Here is a tiny trained network, its code and every weight. The questions are about switching its units off for an input and a class, where a switched-off unit gives its printed mean instead of its output.

import numpy as np


def w(rows, s, z=0):
    codes = np.array(rows[::2]) - 128.0
    scale = np.full(codes.shape[1], s)
    scale[-1] = z or s
    return codes * scale


def norm(h):
    return h / np.sqrt((h * h).mean(-1, keepdims=True) + 1e-5)


def f(y):
    return np.maximum(y, 0)


def log_softmax(a):
    a = a - a.max(-1, keepdims=True)
    return a - np.log(np.exp(a).sum(-1, keepdims=True))


def net(x, mask):
    res = np.array(x, float).reshape(1, 6) / 4 @ E
    u = 0
    for l in range(3):
        y = f(norm(res) @ A[l][:, :-1].T + A[l][:, -1])
        res = res + np.where(mask[u : u + 11], y, B[l][:, -1]) @ B[l][:, :-1]
        u += 11
    return log_softmax(norm(res)[-1] @ U[:, :-1].T + U[:, -1])


A, B = {}, {}
E = w([
[141,128,152,135,100,128,149,110,83,138,155],'x0',
[76,254,151,123,116,68,135,55,121,68,121],'x1',
[148,60,140,149,173,77,95,151,102,89,46],'x2',
[94,106,122,136,115,120,117,129,127,132,132],'x3',
[80,116,145,139,131,126,146,127,132,148,110],'x4',
[113,172,76,120,184,119,122,177,62,135,124],'x5',
],0.0097)
A[0] = w([
[133,131,159,165,89,215,86,74,188,149,141,133],'L0N1',
[176,62,132,129,154,173,138,143,149,208,141,92],'L0N2',
[132,148,101,132,140,177,124,131,141,119,150,93],'L0N3',
[139,118,159,161,147,144,118,94,157,121,144,4],'L0N4',
[187,56,173,157,140,130,108,184,90,132,54,96],'L0N5',
[127,130,75,104,99,255,148,157,162,233,172,122],'L0N6',
[42,139,153,163,160,143,64,152,133,161,145,203],'L0N7',
[172,51,168,102,85,154,118,88,184,157,110,60],'L0N8',
[162,99,93,168,140,187,113,176,120,167,111,113],'L0N9',
[116,135,65,133,162,185,123,185,51,178,119,50],'L0N10',
[129,49,117,93,141,179,138,128,114,163,169,102],'L0N11',
],0.0095,0.0046)
B[0] = w([
[82,154,96,134,129,138,194,160,92,66,160,200],'L0N1',
[187,131,57,110,128,62,109,67,168,170,54,233],'L0N2',
[119,95,139,130,99,86,180,158,75,87,176,151],'L0N3',
[121,91,107,176,148,158,184,125,134,136,159,135],'L0N4',
[75,159,185,63,87,129,84,208,115,101,136,251],'L0N5',
[89,184,188,92,65,115,97,204,105,139,139,255],'L0N6',
[181,149,130,115,109,126,167,120,74,131,154,190],'L0N7',
[2,56,69,220,129,202,217,90,77,78,149,210],'L0N8',
[166,125,162,143,161,54,154,58,117,188,161,220],'L0N9',
[121,117,57,195,173,218,132,103,89,75,152,212],'L0N10',
[183,147,110,106,166,90,78,93,137,153,112,209],'L0N11',
],0.0092,0.008)
A[1] = w([
[143,142,102,91,133,105,119,140,184,135,114,119],'L1N1',
[118,36,147,59,118,76,95,172,101,142,111,101],'L1N2',
[139,137,54,206,143,147,149,99,126,99,122,157],'L1N3',
[175,132,64,107,102,56,125,2,148,190,96,143],'L1N4',
[130,105,78,107,120,131,171,161,154,216,165,175],'L1N5',
[125,113,89,201,188,201,141,136,107,126,138,131],'L1N6',
[109,65,102,167,117,193,173,63,186,135,134,19],'L1N7',
[139,71,177,156,95,138,93,155,113,58,72,4],'L1N8',
[156,86,147,148,94,162,160,101,185,101,119,54],'L1N9',
[155,172,114,180,166,169,162,105,117,161,135,91],'L1N10',
[108,113,199,63,190,104,63,170,119,108,131,73],'L1N11',
],0.0091,0.0023)
B[1] = w([
[129,136,170,101,85,105,112,83,34,205,151,150],'L1N1',
[197,181,242,98,80,131,129,172,184,145,116,253],'L1N2',
[85,118,107,183,163,150,248,45,99,82,95,201],'L1N3',
[151,66,155,119,202,32,151,56,207,125,107,233],'L1N4',
[226,59,158,64,136,123,26,141,158,226,34,195],'L1N5',
[37,14,126,202,237,164,179,26,96,191,93,184],'L1N6',
[147,145,2,176,154,110,194,109,35,97,125,181],'L1N7',
[99,221,157,128,134,189,175,231,101,54,157,198],'L1N8',
[146,123,30,180,199,199,189,175,139,29,183,154],'L1N9',
[80,87,110,152,98,170,106,127,92,42,102,179],'L1N10',
[74,154,157,180,49,150,203,127,112,84,150,215],'L1N11',
],0.0075,0.0056)
A[2] = w([
[136,4,119,105,113,81,137,125,182,156,91,251],'L2N1',
[84,187,163,105,123,117,203,62,129,86,119,60],'L2N2',
[79,152,155,172,117,113,76,219,126,55,93,144],'L2N3',
[27,169,141,115,186,104,107,42,98,64,136,50],'L2N4',
[115,71,133,224,134,131,130,97,159,106,166,36],'L2N5',
[62,149,102,71,89,56,145,182,107,136,110,91],'L2N6',
[113,188,128,17,68,185,124,211,187,154,184,25],'L2N7',
[52,194,134,122,74,56,117,162,117,88,116,44],'L2N8',
[120,150,115,74,114,62,190,72,140,174,90,52],'L2N9',
[115,152,81,36,87,142,151,184,127,221,180,83],'L2N10',
[114,147,37,194,254,195,88,104,33,160,119,70],'L2N11',
],0.0085,0.0027)
B[2] = w([
[136,153,84,134,148,99,40,46,156,210,142,183],'L2N1',
[153,81,115,163,178,109,98,136,118,206,48,254],'L2N2',
[99,224,151,76,75,185,107,136,128,121,199,190],'L2N3',
[192,26,85,106,81,110,91,118,151,194,132,246],'L2N4',
[82,154,85,121,179,160,237,102,100,92,182,156],'L2N5',
[141,148,141,89,140,167,156,180,125,85,131,183],'L2N6',
[65,169,232,102,129,160,95,192,68,2,116,178],'L2N7',
[167,136,184,101,146,139,65,170,148,159,167,219],'L2N8',
[153,123,154,130,201,127,70,150,188,102,103,187],'L2N9',
[146,130,221,154,140,133,120,169,150,57,82,172],'L2N10',
[32,112,71,179,82,148,248,74,214,54,159,215],'L2N11',
],0.0089,0.0096)
U = w([
[194,63,100,64,161,25,57,73,161,207,125,73],'0',
[97,187,210,51,72,152,110,205,66,58,174,89],'1',
[56,82,11,168,129,155,223,41,90,70,185,250],'2',
],0.013,0.0019)

Each question gives the input, the list of numbers given to net, and the class t.
The units are the neurons (one row each of A and B). Each row of codes is followed by its name. A weight is (code - 128) times the scale printed after its matrix; where a second scale follows, it is the last column's (A, B and U).
mask holds one flag per neuron, layer by layer. A switched-off neuron (its flag False) gives its mean, the last column of its row in B, instead of its output. The means were averaged over made-up inputs and are rounded, as every weight is.
A unit's drop is (log p(t) with every unit on - log p(t) with that unit switched off) / (log p(t) with every unit on - log p(t) with every unit switched off).
The circuit of an input: a set's keep is (log p(t) with only the set's units on - log p(t) with every unit switched off) / (log p(t) with every unit on - log p(t) with every unit switched off). Starting from the 12 units with the biggest drops (on a tie, the unit counted first), units are removed one at a time, each time the one whose removal leaves the highest keep (on an exact tie, the one counted first), for as long as the keep stays at least 0.8.
units of the circuit, in order: the units of the circuit, biggest drop first
unit that matters most: the unit with the biggest drop
k most important neurons: the k neurons with the biggest drops, biggest first
k most important neurons of layer l: the k neurons of layer l with the biggest drops, biggest first
drop when u is switched off: that unit's drop, to one decimal
input [6,-7,8,0,7,6], class 1: units of the circuit, in order	(L0N5)
input [4,6,1,6,-4,-2], class 0: 2 most important neurons	(L0N5, L0N6)
input [6,0,-5,-2,-4,6], class 2: 3 most important neurons	(L0N10, L0N5, L1N6)
input [7,-3,4,-2,-7,-6], class 2: 2 most important neurons	(L0N8, L0N6)
input [2,6,4,-5,2,-7], class 2: 4 most important neurons	(L0N5, L0N6, L0N2, L1N9)
input [1,6,5,-8,7,6], class 0: 4 most important neurons of layer 0	(L0N10, L0N8, L0N5, L0N6)
input [4,-2,8,3,7,-8], class 1: 2 most important neurons of layer 0	(L0N5, L0N10)
input [-5,6,6,-7,0,0], class 0: 2 most important neurons	(L0N5, L0N6)
input [-7,7,5,-2,-2,1], class 0: 3 most important neurons	(L0N5, L0N6, L0N8)
input [5,2,6,-5,-1,-7], class 2: 2 most important neurons	(L0N8, L0N6)
input [-8,-4,-4,-7,8,-2], class 0: 2 most important neurons of layer 1	(L1N5, L1N4)
input [-5,-3,-4,5,3,1], class 1: 2 most important neurons of layer 0	(L0N6, L0N1)
input [-4,-6,-4,-1,6,-3], class 0: 4 most important neurons	(L0N2, L0N11, L0N6, L0N9)
input [8,-8,-6,4,1,-2], class 0: 3 most important neurons	(L0N2, L0N11, L0N6)
input [5,-6,4,5,-5,7], class 2: unit that matters most	L0N10
input [0,-7,-8,-2,7,-1], class 1: 4 most important neurons	(L0N6, L0N1, L2N7, L2N10)
input [2,-7,8,-5,-3,6], class 1: 2 most important neurons	(L0N5, L1N11)
input [1,2,-6,-5,-8,7], class 2: 2 most important neurons	(L0N5, L0N10)
input [-4,0,7,0,-4,-8], class 2: 2 most important neurons	(L0N8, L0N6)
input [-5,-6,-8,-8,3,-3], class 1: units of the circuit, in order	(L0N6)
input [4,-6,-8,-3,1,-7], class 1: 3 most important neurons of layer 0	(L0N6, L0N1, L0N10)
input [4,6,-1,-8,-4,-1], class 0: drop when L0N5 is switched off	0.6
input [-4,0,8,5,4,-7], class 1: drop when L0N10 is switched off	0.1
input [-5,-4,4,6,-8,7], class 2: drop when L0N10 is switched off	5.9
